Below is a small trained network, with its code and all its weights. Each question gives an input and a class and asks what happens when units are switched off, that is, made to give their printed mean instead of their output.

import numpy as np


def w(rows, s, z=0):
    codes = np.array(rows[::2]) - 128.0
    scale = np.full(codes.shape[1], s)
    scale[-1] = z or s
    return codes * scale


def norm(h):
    return h / np.sqrt((h * h).mean(-1, keepdims=True) + 1e-5)


def f(y):
    return y / 2 * (1 + np.tanh(0.7978845608 * (y + 0.044715 * y**3)))


def log_softmax(a):
    a = a - a.max(-1, keepdims=True)
    return a - np.log(np.exp(a).sum(-1, keepdims=True))


def net(x, mask):
    res = np.array(x, float).reshape(1, 6) / 4 @ E
    u = 0
    for l in range(2):
        y = f(norm(res) @ A[l][:, :-1].T + A[l][:, -1])
        res = res + np.where(mask[u : u + 7], y, B[l][:, -1]) @ B[l][:, :-1]
        u += 7
    return log_softmax(norm(res)[-1] @ U[:, :-1].T + U[:, -1])


A, B = {}, {}
E = w([
[235,135,118,165,158,169,169],'x0',
[60,197,89,120,101,107,208],'x1',
[157,188,204,219,173,164,191],'x2',
[163,36,164,231,89,113,187],'x3',
[158,84,154,32,193,107,106],'x4',
[136,253,157,116,139,107,150],'x5',
],0.0062)
A[0] = w([
[74,149,143,67,58,82,155,76],'L0N0',
[194,104,138,137,137,106,178,138],'L0N1',
[191,113,64,152,149,202,96,5],'L0N2',
[143,107,253,185,134,119,55,118],'L0N3',
[108,89,142,12,144,112,83,141],'L0N4',
[174,126,113,142,111,185,140,50],'L0N5',
[117,145,109,34,124,109,107,40],'L0N6',
],0.011,0.0034)
B[0] = w([
[88,192,161,56,115,136,243,188],'L0N0',
[175,128,128,206,199,188,226,190],'L0N1',
[59,239,168,36,202,35,193,164],'L0N2',
[221,107,127,251,255,128,217,222],'L0N3',
[39,198,21,33,23,67,42,255],'L0N4',
[163,138,40,139,133,90,211,145],'L0N5',
[115,250,113,47,165,162,235,189],'L0N6',
],0.007,0.0062)
A[1] = w([
[209,196,56,183,45,142,104,125],'L1N0',
[67,192,51,131,103,72,161,54],'L1N1',
[90,56,79,123,41,122,141,130],'L1N2',
[66,153,175,156,91,76,151,159],'L1N3',
[82,171,200,148,100,105,186,253],'L1N4',
[220,89,74,66,149,141,78,156],'L1N5',
[101,182,171,124,110,177,10,125],'L1N6',
],0.011,0.0024)
B[1] = w([
[136,132,101,105,250,100,71,162],'L1N0',
[99,211,131,131,146,110,160,254],'L1N1',
[164,92,115,174,122,112,44,177],'L1N2',
[121,150,147,43,151,118,94,177],'L1N3',
[163,118,89,125,160,127,143,227],'L1N4',
[74,191,125,127,113,121,133,154],'L1N5',
[132,74,152,170,121,85,185,155],'L1N6',
],0.013,0.0082)
U = w([
[143,63,59,151,79,89,11,130],'0',
[227,100,130,212,197,160,210,207],'1',
[143,90,152,96,61,178,119,4],'2',
[80,255,62,14,117,76,134,190],'3',
],0.0084,0.0042)

Each question gives the input, the list of numbers given to net, and the class t.
The units are the neurons (one row each of A and B). Each row of codes is followed by its name. A weight is (code - 128) times the scale printed after its matrix; where a second scale follows, it is the last column's (A, B and U).
mask holds one flag per neuron, layer by layer. A switched-off neuron (its flag False) gives its mean, the last column of its row in B, instead of its output. The means were averaged over made-up inputs and are rounded, as every weight is.
A unit's drop is (log p(t) with every unit on - log p(t) with that unit switched off) / (log p(t) with every unit on - log p(t) with every unit switched off).
The circuit of an input: a set's keep is (log p(t) with only the set's units on - log p(t) with every unit switched off) / (log p(t) with every unit on - log p(t) with every unit switched off). Starting from the 12 units with the biggest drops (on a tie, the unit counted first), units are removed one at a time, each time the one whose removal leaves the highest keep (on an exact tie, the one counted first), for as long as the keep stays at least 0.8.
units of the circuit, in order: the units of the circuit, biggest drop first
k most important neurons: the k neurons with the biggest drops, biggest first
top k neurons in layer l: the k neurons of layer l with the biggest drops, biggest first
drop of u: that unit's drop, to one decimal
input [4,-8,-7,6,7,-3], class 3: units of the circuit, in order : L1N5
input [-8,8,0,8,-1,-7], class 0: top 2 neurons in layer 0 : L0N6, L0N4
input [7,-6,2,-5,-3,6], class 1: 2 most important neurons : L0N4, L1N1
input [-4,8,6,5,8,-1], class 1: top 2 neurons in layer 1 : L1N1, L1N4
input [8,3,-5,1,-3,2], class 1: top 2 neurons in layer 0 : L0N4, L0N1
input [-4,0,2,-1,2,-7], class 0: units of the circuit, in order : L1N2, L0N2
input [-4,8,3,7,-2,-8], class 0: units of the circuit, in order : L1N2, L0N3
input [-1,-1,5,-1,-8,-1], class 1: 2 most important neurons : L0N4, L1N1
input [-3,-2,3,-2,-8,2], class 1: 2 most important neurons : L0N4, L0N2
input [-6,4,-6,7,-7,-1], class 0: top 3 neurons in layer 0 : L0N6, L0N2, L0N4
input [-2,-5,-2,2,-5,0], class 1: 2 most important neurons : L0N3, L0N4
input [-7,-4,4,-5,-6,-8], class 0: top 2 neurons in layer 0 : L0N6, L0N1
input [0,3,6,-6,-1,-3], class 1: top 2 neurons in layer 0 : L0N4, L0N2
input [-4,-6,-2,4,0,6], class 1: units of the circuit, in order : L0N3
input [1,2,-1,2,-2,-7], class 0: 2 most important neurons : L0N3, L1N2
input [-8,-5,-6,1,-8,-2], class 0: 2 most important neurons : L1N2, L0N2
input [-3,0,6,-3,3,-2], class 1: top 2 neurons in layer 1 : L1N1, L1N3
input [-5,-4,3,-4,-3,-3], class 0: top 2 neurons in layer 1 : L1N1, L1N4
input [4,-3,5,-3,2,1], class 1: drop of L1N4 : 0.0
input [-6,1,-7,5,-5,-3], class 0: most important neuron : L1N2
input [-5,-4,3,0,-3,-4], class 1: drop of L0N3 : 0.2
